Here is a tiny trained network, its code and every weight. The questions are about switching its units off for an input and a class, where a switched-off unit gives its printed mean instead of its output.

import numpy as np


def w(rows, s, z=0):
    codes = np.array(rows[::2]) - 128.0
    scale = np.full(codes.shape[1], s)
    scale[-1] = z or s
    return codes * scale


def f(y):
    return np.maximum(y, 0)


def log_softmax(a):
    a = a - a.max(-1, keepdims=True)
    return a - np.log(np.exp(a).sum(-1, keepdims=True))


def net(x, mask):
    res = np.array(x, float).reshape(1, 8) / 4 @ E
    y = f(res @ A[0][:, :-1].T + A[0][:, -1])
    res = res + np.where(mask, y, B[0][:, -1]) @ B[0][:, :-1]
    return log_softmax(res[-1] @ U[:, :-1].T + U[:, -1])


A, B = {}, {}
E = w([
[238,140,95,241,107,56,76,43,106,96,89,84],'x0',
[112,127,84,82,122,137,188,91,143,3,25,172],'x1',
[126,127,129,131,129,126,126,128,128,126,128,127],'x2',
[123,127,128,131,130,125,126,128,128,126,128,127],'x3',
[74,128,211,146,104,110,234,24,162,132,148,36],'x4',
[102,171,49,205,61,198,166,138,117,82,214,123],'x5',
[151,107,218,159,164,253,58,122,76,55,126,94],'x6',
[143,129,173,116,106,53,106,191,213,16,199,112],'x7',
],0.0065)
A[0] = w([
[127,130,89,136,133,211,143,74,77,223,70,134,95],'neuron 0',
[75,127,133,70,123,171,160,184,135,141,143,147,50],'neuron 1',
[57,119,164,65,136,189,170,186,128,140,136,155,34],'neuron 2',
[132,134,199,87,157,96,97,128,125,146,45,118,95],'neuron 3',
[125,121,94,107,126,143,174,80,125,33,53,161,5],'neuron 4',
[118,120,181,158,128,222,78,121,106,82,106,97,65],'neuron 5',
[77,134,39,116,105,51,155,139,136,158,105,134,75],'neuron 6',
[105,127,106,140,128,154,138,99,106,168,91,127,80],'neuron 7',
[180,126,30,117,153,154,32,221,112,122,110,191,12],'neuron 8',
[91,125,210,146,133,121,229,22,143,127,161,62,37],'neuron 9',
[113,134,106,88,119,150,155,103,132,44,50,156,45],'neuron 10',
[135,122,187,139,148,203,87,110,115,87,107,114,85],'neuron 11',
[145,128,177,174,121,121,67,141,117,248,231,110,55],'neuron 12',
[98,153,40,193,97,186,172,129,127,83,191,116,102],'neuron 13',
[114,131,88,179,118,145,142,129,115,108,169,128,77],'neuron 14',
[127,120,149,133,124,156,94,121,122,128,131,114,67],'neuron 15',
[212,127,89,232,114,66,83,53,108,100,80,101,7],'neuron 16',
[113,123,178,94,124,92,127,187,146,66,191,125,67],'neuron 17',
[157,135,146,138,113,54,109,147,144,53,168,111,75],'neuron 18',
[135,123,193,95,154,60,101,121,132,151,60,135,111],'neuron 19',
[114,120,60,127,120,37,167,125,150,186,144,133,67],'neuron 20',
],0.012,0.0028)
B[0] = w([
[90,122,81,137,136,164,126,156,189,72,92,163,222],'neuron 0',
[93,128,142,124,162,134,88,76,115,151,130,112,192],'neuron 1',
[89,145,137,126,162,132,91,59,123,166,142,95,206],'neuron 2',
[158,82,90,116,109,106,93,122,128,129,156,157,184],'neuron 3',
[149,134,118,148,157,117,127,194,120,138,130,52,201],'neuron 4',
[168,150,158,136,162,105,184,104,114,122,138,175,217],'neuron 5',
[167,150,165,144,160,128,171,111,113,106,143,160,196],'neuron 6',
[104,128,105,132,129,139,138,142,153,106,106,142,167],'neuron 7',
[105,145,178,124,2,127,155,122,120,131,113,110,253],'neuron 8',
[108,151,167,121,7,134,134,141,113,133,107,123,222],'neuron 9',
[151,137,125,148,147,119,136,195,126,146,138,65,196],'neuron 10',
[155,150,149,133,148,114,180,111,117,111,143,173,203],'neuron 11',
[161,135,110,143,167,112,137,203,120,129,123,38,225],'neuron 12',
[178,57,94,93,116,90,72,123,125,146,151,160,228],'neuron 13',
[151,92,112,109,122,109,100,127,128,128,137,146,175],'neuron 14',
[130,135,140,137,146,115,149,127,126,125,134,139,153],'neuron 15',
[49,143,151,102,174,153,87,58,125,176,143,104,232],'neuron 16',
[97,128,84,142,147,166,137,137,161,102,86,159,192],'neuron 17',
[90,126,84,138,148,171,138,139,162,103,87,159,189],'neuron 18',
[163,79,91,111,103,116,89,124,121,134,160,154,189],'neuron 19',
[160,149,171,140,165,125,174,111,105,106,137,164,198],'neuron 20',
],0.022,0.014)
U = w([
[56,158,149,112,181,147,77,56,122,195,155,79,62],'0',
[109,156,178,119,2,121,146,146,112,132,101,101,80],'1',
[163,147,106,171,173,101,132,220,122,145,139,13,244],'2',
[181,169,172,156,180,102,199,97,101,91,164,184,44],'3',
[80,125,61,147,147,178,126,150,213,64,72,156,194],'4',
[180,47,78,79,105,75,63,123,124,146,186,151,172],'5',
],0.0085,0.0011)

Each question gives the input, the list of numbers given to net, and the class t.
The units are the neurons (one row each of A and B). Each row of codes is followed by its name. A weight is (code - 128) times the scale printed after its matrix; where a second scale follows, it is the last column's (A, B and U).
mask holds one flag per neuron, in row order. A switched-off neuron (its flag False) gives its mean, the last column of its row in B, instead of its output. The means were averaged over made-up inputs and are rounded, as every weight is.
A unit's drop is (log p(t) with every unit on - log p(t) with that unit switched off) / (log p(t) with every unit on - log p(t) with every unit switched off).
The circuit of an input: a set's keep is (log p(t) with only the set's units on - log p(t) with every unit switched off) / (log p(t) with every unit on - log p(t) with every unit switched off). Starting from the 12 units with the biggest drops (on a tie, the unit counted first), units are removed one at a time, each time the one whose removal leaves the highest keep (on an exact tie, the one counted first), for as long as the keep stays at least 0.8.
circuit, biggest first: the units of the circuit, biggest drop first
unit that matters most: the unit with the biggest drop
top k neurons: the k neurons with the biggest drops, biggest first
drop of u: that unit's drop, to one decimal
input [3,8,-1,-4,-7,-2,2,6], class 2: top 3 neurons : (neuron 4; neuron 10; neuron 9)
input [2,4,3,-6,-2,-5,-3,-8], class 4: unit that matters most : neuron 0
input [8,5,-3,-1,-8,-8,5,4], class 0: top 3 neurons : (neuron 16; neuron 9; neuron 13)
input [-7,-1,5,5,4,1,4,8], class 4: top 4 neurons : (neuron 17; neuron 16; neuron 18; neuron 8)
input [8,-6,4,8,8,-5,-6,4], class 0: top 2 neurons : (neuron 16; neuron 8)
input [-8,3,0,1,-8,3,-4,4], class 0: top 3 neurons : (neuron 2; neuron 1; neuron 9)
input [5,1,6,7,2,4,-2,5], class 0: top 2 neurons : (neuron 16; neuron 0)
input [-2,7,-5,-8,-2,2,-7,7], class 2: top 2 neurons : (neuron 4; neuron 10)
input [-4,-6,3,8,2,7,7,-2], class 3: top 4 neurons : (neuron 5; neuron 11; neuron 4; neuron 10)
input [4,-6,1,1,2,6,-3,7], class 4: top 3 neurons : (neuron 18; neuron 17; neuron 4)
input [-7,8,3,3,1,2,-5,7], class 2: top 4 neurons : (neuron 10; neuron 4; neuron 16; neuron 0)
input [7,4,-5,5,-3,-2,-8,-3], class 3: top 3 neurons : (neuron 6; neuron 20; neuron 2)
input [7,-6,0,-4,-4,-3,-4,-7], class 0: drop of neuron 18 : 0.5
input [-6,-6,6,-4,7,-7,7,8], class 4: circuit, biggest first : (neuron 17)
input [-1,-2,7,-8,-2,3,5,-4], class 3: drop of neuron 17 : 0.2
input [8,2,-7,3,-1,-6,7,2], class 0: drop of neuron 16 : 7.3
